Below is a small trained network, with its code and all its weights. Each question gives an input and a class and asks what happens when units are switched off, that is, made to give their printed mean instead of their output.

import numpy as np


def w(rows, s, z=0):
    codes = np.array(rows[::2]) - 128.0
    scale = np.full(codes.shape[1], s)
    scale[-1] = z or s
    return codes * scale


def norm(h):
    return h / np.sqrt((h * h).mean(-1, keepdims=True) + 1e-5)


def f(y):
    return y / 2 * (1 + np.tanh(0.7978845608 * (y + 0.044715 * y**3)))


def log_softmax(a):
    a = a - a.max(-1, keepdims=True)
    return a - np.log(np.exp(a).sum(-1, keepdims=True))


def net(x, mask):
    res = np.array(x, float).reshape(1, 7) / 4 @ E
    u = 0
    for l in range(2):
        y = f(norm(res) @ A[l][:, :-1].T + A[l][:, -1])
        res = res + np.where(mask[u : u + 7], y, B[l][:, -1]) @ B[l][:, :-1]
        u += 7
    return log_softmax(norm(res)[-1] @ U[:, :-1].T + U[:, -1])


A, B = {}, {}
E = w([
[111,132,134,118,128,140,138,123,121,117],'x0',
[92,108,119,118,148,145,136,115,137,127],'x1',
[119,132,132,104,118,154,141,126,121,132],'x2',
[89,101,255,204,146,157,114,186,59,165],'x3',
[223,68,163,105,236,193,178,105,157,75],'x4',
[138,58,216,141,60,94,131,63,131,119],'x5',
[150,129,130,104,110,128,106,149,127,150],'x6',
],0.0089)
A[0] = w([
[74,132,125,185,79,136,80,149,28,201,112],'0.n1',
[190,120,116,105,140,124,136,123,126,62,65],'0.n2',
[63,163,27,128,2,102,106,93,185,127,246],'0.n3',
[168,83,82,148,127,151,131,114,98,156,98],'0.n4',
[164,170,93,68,154,108,141,127,142,138,223],'0.n5',
[71,182,85,147,132,147,127,154,114,199,140],'0.n6',
[164,65,126,111,70,142,88,25,143,94,76],'0.n7',
],0.0081,0.0014)
B[0] = w([
[84,115,93,161,154,128,148,115,220,121,209],'0.n1',
[82,102,139,94,140,165,126,132,212,91,168],'0.n2',
[182,101,136,102,128,114,170,164,10,114,255],'0.n3',
[147,121,86,158,91,173,203,159,144,124,132],'0.n4',
[53,63,69,137,188,169,170,82,174,97,187],'0.n5',
[192,255,205,163,123,101,77,100,119,104,181],'0.n6',
[161,214,181,87,127,82,141,134,226,210,185],'0.n7',
],0.0088,0.0095)
A[1] = w([
[193,129,41,124,207,215,150,211,57,86,234],'1.n1',
[82,55,184,138,26,63,192,97,100,186,157],'1.n2',
[91,67,166,129,128,132,161,93,124,98,174],'1.n3',
[134,69,142,149,71,131,65,122,136,67,143],'1.n4',
[188,52,123,81,117,100,237,146,92,138,130],'1.n5',
[143,60,254,167,229,189,72,207,113,140,2],'1.n6',
[14,156,174,237,59,130,72,175,134,164,38],'1.n7',
],0.0075,0.0019)
B[1] = w([
[100,122,47,204,92,162,142,186,117,113,255],'1.n1',
[75,6,157,109,168,172,60,69,79,60,202],'1.n2',
[191,114,128,133,49,113,71,143,175,146,157],'1.n3',
[127,77,133,97,75,183,149,6,134,102,121],'1.n4',
[124,150,215,140,124,85,73,91,70,153,209],'1.n5',
[121,181,74,81,96,35,134,110,1,110,204],'1.n6',
[139,130,128,127,133,216,123,151,214,193,217],'1.n7',
],0.0095,0.0075)
U = w([
[141,195,56,147,126,113,143,201,21,93,252],'0',
[153,70,217,49,114,34,96,85,38,104,209],'1',
[112,252,185,173,158,158,101,198,186,204,23],'2',
[71,36,182,151,102,200,43,123,172,158,51],'3',
[128,66,40,110,194,179,170,173,220,73,20],'4',
[209,150,195,37,142,114,161,93,246,131,94],'5',
],0.012,0.0023)

Each question gives the input, the list of numbers given to net, and the class t.
The units are the neurons (one row each of A and B). Each row of codes is followed by its name. A weight is (code - 128) times the scale printed after its matrix; where a second scale follows, it is the last column's (A, B and U).
mask holds one flag per neuron, layer by layer. A switched-off neuron (its flag False) gives its mean, the last column of its row in B, instead of its output. The means were averaged over made-up inputs and are rounded, as every weight is.
A unit's drop is (log p(t) with every unit on - log p(t) with that unit switched off) / (log p(t) with every unit on - log p(t) with every unit switched off).
The circuit of an input: a set's keep is (log p(t) with only the set's units on - log p(t) with every unit switched off) / (log p(t) with every unit on - log p(t) with every unit switched off). Starting from the 12 units with the biggest drops (on a tie, the unit counted first), units are removed one at a time, each time the one whose removal leaves the highest keep (on an exact tie, the one counted first), for as long as the keep stays at least 0.8.
circuit, biggest first: the units of the circuit, biggest drop first
unit that matters most: the unit with the biggest drop
k most important neurons: the k neurons with the biggest drops, biggest first
top k neurons in layer l: the k neurons of layer l with the biggest drops, biggest first
input [3,0,-3,-8,-4,2,5], class 1: circuit, biggest first => [0.n3; 1.n5]
input [-8,5,-1,0,3,4,-5], class 5: circuit, biggest first => [0.n7]
input [3,6,0,-3,-5,1,5], class 1: circuit, biggest first => [0.n3; 1.n5]
input [0,-7,0,3,-1,0,7], class 2: 2 most important neurons => [0.n3; 1.n2]
input [-3,0,-6,-6,-2,1,-3], class 1: circuit, biggest first => [1.n5; 0.n3]
input [2,7,-8,-2,-5,1,6], class 1: 3 most important neurons => [0.n3; 1.n5; 1.n2]
input [-3,7,2,-3,0,0,6], class 0: top 2 neurons in layer 0 => [0.n3; 0.n5]
input [-5,-7,-7,-3,1,3,8], class 5: 4 most important neurons => [0.n7; 0.n3; 1.n6; 0.n2]
input [-7,0,0,-1,5,8,-6], class 5: top 2 neurons in layer 0 => [0.n7; 0.n3]
input [-5,4,-7,-1,-7,2,7], class 1: circuit, biggest first => [0.n3; 1.n2]
input [-6,-5,-6,5,-2,6,-4], class 3: 2 most important neurons => [0.n3; 1.n7]
input [6,-8,1,-7,0,3,-1], class 1: 4 most important neurons => [0.n3; 1.n5; 0.n1; 1.n7]
input [2,-6,-3,2,-7,1,2], class 3: top 2 neurons in layer 1 => [1.n2; 1.n7]
input [3,-7,5,2,-6,-3,-8], class 2: top 2 neurons in layer 0 => [0.n1; 0.n6]
input [7,4,6,2,6,-1,5], class 0: circuit, biggest first => [1.n6]
input [-7,-3,2,-4,1,5,-8], class 5: 2 most important neurons => [0.n7; 1.n6]
input [-2,-2,7,-1,-7,1,4], class 1: 3 most important neurons => [0.n3; 1.n1; 1.n2]
input [-2,3,6,-6,7,2,-6], class 5: top 2 neurons in layer 0 => [0.n7; 0.n1]
input [-1,7,2,-5,2,1,6], class 5: top 3 neurons in layer 1 => [1.n1; 1.n5; 1.n2]
input [-3,-3,1,-8,4,2,-8], class 5: top 2 neurons in layer 1 => [1.n1; 1.n2]
input [1,-2,-7,4,-4,1,-7], class 3: unit that matters most => 0.n7
input [-5,-1,-6,-8,4,2,-5], class 5: 2 most important neurons => [0.n7; 1.n1]
input [7,5,1,3,0,-7,-1], class 2: 2 most important neurons => [0.n3; 0.n6]
input [-4,4,6,8,7,0,3], class 0: top 3 neurons in layer 1 => [1.n6; 1.n1; 1.n2]
input [-8,-4,7,2,7,3,-8], class 1: top 2 neurons in layer 1 => [1.n6; 1.n7]
input [-2,-4,-6,2,7,-1,4], class 0: top 2 neurons in layer 1 => [1.n6; 1.n1]
